Here is a tiny trained network, its code and every weight. The questions are about switching its units off for an input and a class, where a switched-off unit gives its printed mean instead of its output.

import numpy as np


def w(rows, s, z=0):
    codes = np.array(rows[::2]) - 128.0
    scale = np.full(codes.shape[1], s)
    scale[-1] = z or s
    return codes * scale


def norm(h):
    return h / np.sqrt((h * h).mean(-1, keepdims=True) + 1e-5)


def f(y):
    return np.maximum(y, 0)


def log_softmax(a):
    a = a - a.max(-1, keepdims=True)
    return a - np.log(np.exp(a).sum(-1, keepdims=True))


def net(x, mask):
    res = np.array(x, float).reshape(1, 6) / 4 @ E
    u = 0
    for l in range(4):
        y = f(norm(res) @ A[l][:, :-1].T + A[l][:, -1])
        res = res + np.where(mask[u : u + 9], y, B[l][:, -1]) @ B[l][:, :-1]
        u += 9
    return log_softmax(norm(res)[-1] @ U[:, :-1].T + U[:, -1])


A, B = {}, {}
E = w([
[137,129,146,112,140,122,112,142,113],'x0',
[157,240,40,90,135,57,42,207,108],'x1',
[164,64,97,252,165,2,147,36,107],'x2',
[143,59,164,102,25,48,135,160,153],'x3',
[153,137,168,86,151,116,95,158,85],'x4',
[98,86,74,180,138,130,165,121,204],'x5',
],0.0068)
A[0] = w([
[133,222,165,202,241,196,124,89,136,78],'0.n1',
[184,135,205,35,127,179,219,143,223,142],'0.n2',
[129,119,207,80,130,178,125,144,124,114],'0.n3',
[115,155,198,55,130,139,61,101,97,252],'0.n4',
[66,110,137,68,126,106,93,107,105,113],'0.n5',
[107,228,178,193,128,142,214,123,103,98],'0.n6',
[146,57,131,122,170,209,196,90,78,90],'0.n7',
[122,89,141,83,81,71,137,117,158,63],'0.n8',
[254,71,121,174,202,93,181,28,49,96],'0.n9',
],0.006,0.0029)
B[0] = w([
[87,60,120,90,51,104,33,2,222,217],'0.n1',
[32,134,95,169,66,114,184,102,121,223],'0.n2',
[111,100,197,166,146,133,48,138,149,202],'0.n3',
[145,27,23,161,155,152,158,159,178,254],'0.n4',
[109,164,82,110,61,51,176,16,147,155],'0.n5',
[122,168,193,82,212,114,120,189,147,161],'0.n6',
[204,159,208,109,149,154,148,94,91,193],'0.n7',
[188,114,69,48,152,122,104,41,103,171],'0.n8',
[78,63,129,201,88,99,71,124,56,233],'0.n9',
],0.006,0.0055)
A[1] = w([
[66,106,176,166,97,154,134,143,127,159],'1.n1',
[135,183,139,142,254,156,100,112,130,10],'1.n2',
[124,138,119,61,104,234,147,156,177,82],'1.n3',
[143,100,184,119,66,11,202,175,151,80],'1.n4',
[167,95,175,133,71,204,129,78,148,126],'1.n5',
[128,198,69,115,126,118,48,147,147,122],'1.n6',
[118,187,71,180,77,59,40,178,147,182],'1.n7',
[99,95,238,136,124,122,131,146,123,55],'1.n8',
[142,141,117,140,185,144,126,83,116,97],'1.n9',
],0.0083,0.0011)
B[1] = w([
[166,213,137,205,254,115,172,179,162,189],'1.n1',
[142,93,138,53,100,181,57,109,164,160],'1.n2',
[90,106,102,157,110,39,69,179,46,226],'1.n3',
[29,195,120,105,52,141,141,47,152,207],'1.n4',
[173,158,167,88,198,142,106,157,155,205],'1.n5',
[181,134,95,138,173,78,179,134,189,226],'1.n6',
[147,217,118,138,192,205,199,147,114,254],'1.n7',
[222,218,156,126,94,125,149,168,154,173],'1.n8',
[51,104,42,43,83,88,38,140,202,154],'1.n9',
],0.0067,0.0076)
A[2] = w([
[131,59,137,129,61,231,176,124,114,131],'2.n1',
[199,194,127,116,40,72,203,155,153,86],'2.n2',
[94,115,123,115,106,155,194,77,159,250],'2.n3',
[90,128,135,12,129,84,93,40,201,69],'2.n4',
[167,67,226,130,116,151,170,101,127,123],'2.n5',
[78,137,205,191,166,86,154,129,132,141],'2.n6',
[232,71,198,79,187,215,199,79,160,130],'2.n7',
[172,89,132,128,193,3,173,214,189,184],'2.n8',
[208,51,189,203,158,182,159,159,132,202],'2.n9',
],0.0064,0.0015)
B[2] = w([
[175,128,112,141,225,188,121,227,106,145],'2.n1',
[135,41,100,27,234,183,39,87,160,253],'2.n2',
[234,121,85,88,139,181,28,141,108,206],'2.n3',
[144,68,193,69,50,212,50,111,247,227],'2.n4',
[135,241,99,69,211,134,70,107,189,195],'2.n5',
[129,192,25,155,150,102,78,72,20,222],'2.n6',
[139,203,14,88,183,1,231,175,232,211],'2.n7',
[107,152,107,144,138,79,162,107,98,252],'2.n8',
[158,130,97,59,109,145,174,211,90,208],'2.n9',
],0.0068,0.0042)
A[3] = w([
[80,175,102,49,93,167,122,214,140,227],'3.n1',
[33,114,136,132,127,131,126,183,107,69],'3.n2',
[137,136,76,53,116,77,112,139,93,127],'3.n3',
[57,165,170,184,129,160,65,212,145,80],'3.n4',
[108,183,55,132,124,137,172,141,165,125],'3.n5',
[170,87,89,162,254,61,146,94,125,253],'3.n6',
[128,19,148,67,87,114,54,96,224,150],'3.n7',
[77,90,65,162,103,119,10,116,49,246],'3.n8',
[21,108,152,138,140,139,106,216,81,128],'3.n9',
],0.0079,0.0016)
B[3] = w([
[149,68,159,167,101,133,207,77,78,235],'3.n1',
[140,102,115,144,74,75,131,112,100,148],'3.n2',
[130,150,169,182,135,182,116,122,201,204],'3.n3',
[75,50,101,216,42,61,126,133,100,159],'3.n4',
[140,119,254,100,189,90,107,90,105,216],'3.n5',
[145,149,171,90,73,177,168,199,129,254],'3.n6',
[46,81,71,44,84,188,77,119,187,216],'3.n7',
[68,21,144,168,89,123,138,155,77,210],'3.n8',
[150,207,102,228,23,67,128,18,44,158],'3.n9',
],0.0081,0.0092)
U = w([
[205,230,140,100,229,134,168,173,134,115],'0',
[92,95,123,238,70,97,129,140,5,244],'1',
[84,88,89,70,120,195,35,96,173,6],'2',
],0.014,0.00018)

Each question gives the input, the list of numbers given to net, and the class t.
The units are the neurons (one row each of A and B). Each row of codes is followed by its name. A weight is (code - 128) times the scale printed after its matrix; where a second scale follows, it is the last column's (A, B and U).
mask holds one flag per neuron, layer by layer. A switched-off neuron (its flag False) gives its mean, the last column of its row in B, instead of its output. The means were averaged over made-up inputs and are rounded, as every weight is.
A unit's drop is (log p(t) with every unit on - log p(t) with that unit switched off) / (log p(t) with every unit on - log p(t) with every unit switched off).
The circuit of an input: a set's keep is (log p(t) with only the set's units on - log p(t) with every unit switched off) / (log p(t) with every unit on - log p(t) with every unit switched off). Starting from the 12 units with the biggest drops (on a tie, the unit counted first), units are removed one at a time, each time the one whose removal leaves the highest keep (on an exact tie, the one counted first), for as long as the keep stays at least 0.8.
circuit, biggest first: the units of the circuit, biggest drop first
most important unit: the unit with the biggest drop
k most important neurons: the k neurons with the biggest drops, biggest first
k most important neurons of layer l: the k neurons of layer l with the biggest drops, biggest first
drop when u is switched off: that unit's drop, to one decimal
input [1,7,4,5,6,1], class 0: most important neuron -> [1.n7]
input [4,4,-3,4,-1,1], class 0: 2 most important neurons -> [1.n7; 0.n1]
input [0,4,7,-8,-4,1], class 2: 4 most important neurons of layer 0 -> [0.n1; 0.n2; 0.n6; 0.n4]
input [1,-6,-8,4,-7,-4], class 1: 2 most important neurons -> [1.n3; 0.n2]
input [8,2,4,-1,6,-7], class 1: 2 most important neurons -> [0.n9; 3.n8]
input [-4,-7,-6,7,3,0], class 0: 3 most important neurons -> [1.n1; 0.n1; 1.n5]
input [-5,-7,6,8,-8,3], class 2: 2 most important neurons -> [1.n7; 1.n4]
input [-7,6,6,8,5,3], class 2: 3 most important neurons -> [1.n4; 1.n1; 2.n2]
input [3,1,6,-7,1,-4], class 2: 2 most important neurons of layer 1 -> [1.n9; 1.n3]
input [-7,-5,4,6,6,7], class 2: 2 most important neurons of layer 0 -> [0.n8; 0.n3]
input [-3,-2,-6,5,0,-2], class 1: 2 most important neurons -> [1.n3; 0.n1]
input [-5,-6,5,-3,2,3], class 0: 2 most important neurons -> [1.n3; 0.n7]
input [6,-6,0,6,-8,-1], class 0: 2 most important neurons -> [1.n1; 2.n7]
input [6,8,6,-3,-1,4], class 0: circuit, biggest first -> [1.n7]
input [-7,-8,-1,-7,-4,-2], class 0: 2 most important neurons -> [2.n7; 1.n1]
input [-5,3,-6,5,-4,2], class 1: 2 most important neurons -> [1.n3; 0.n1]
input [-7,5,6,8,-2,1], class 2: 2 most important neurons of layer 1 -> [1.n4; 1.n3]
input [5,3,-8,-7,-8,8], class 1: drop when 1.n3 is switched off -> 1.2
input [-2,-2,-4,-1,-2,2], class 1: drop when 1.n3 is switched off -> 0.6
input [5,-6,-5,-1,2,4], class 0: most important unit -> 0.n7
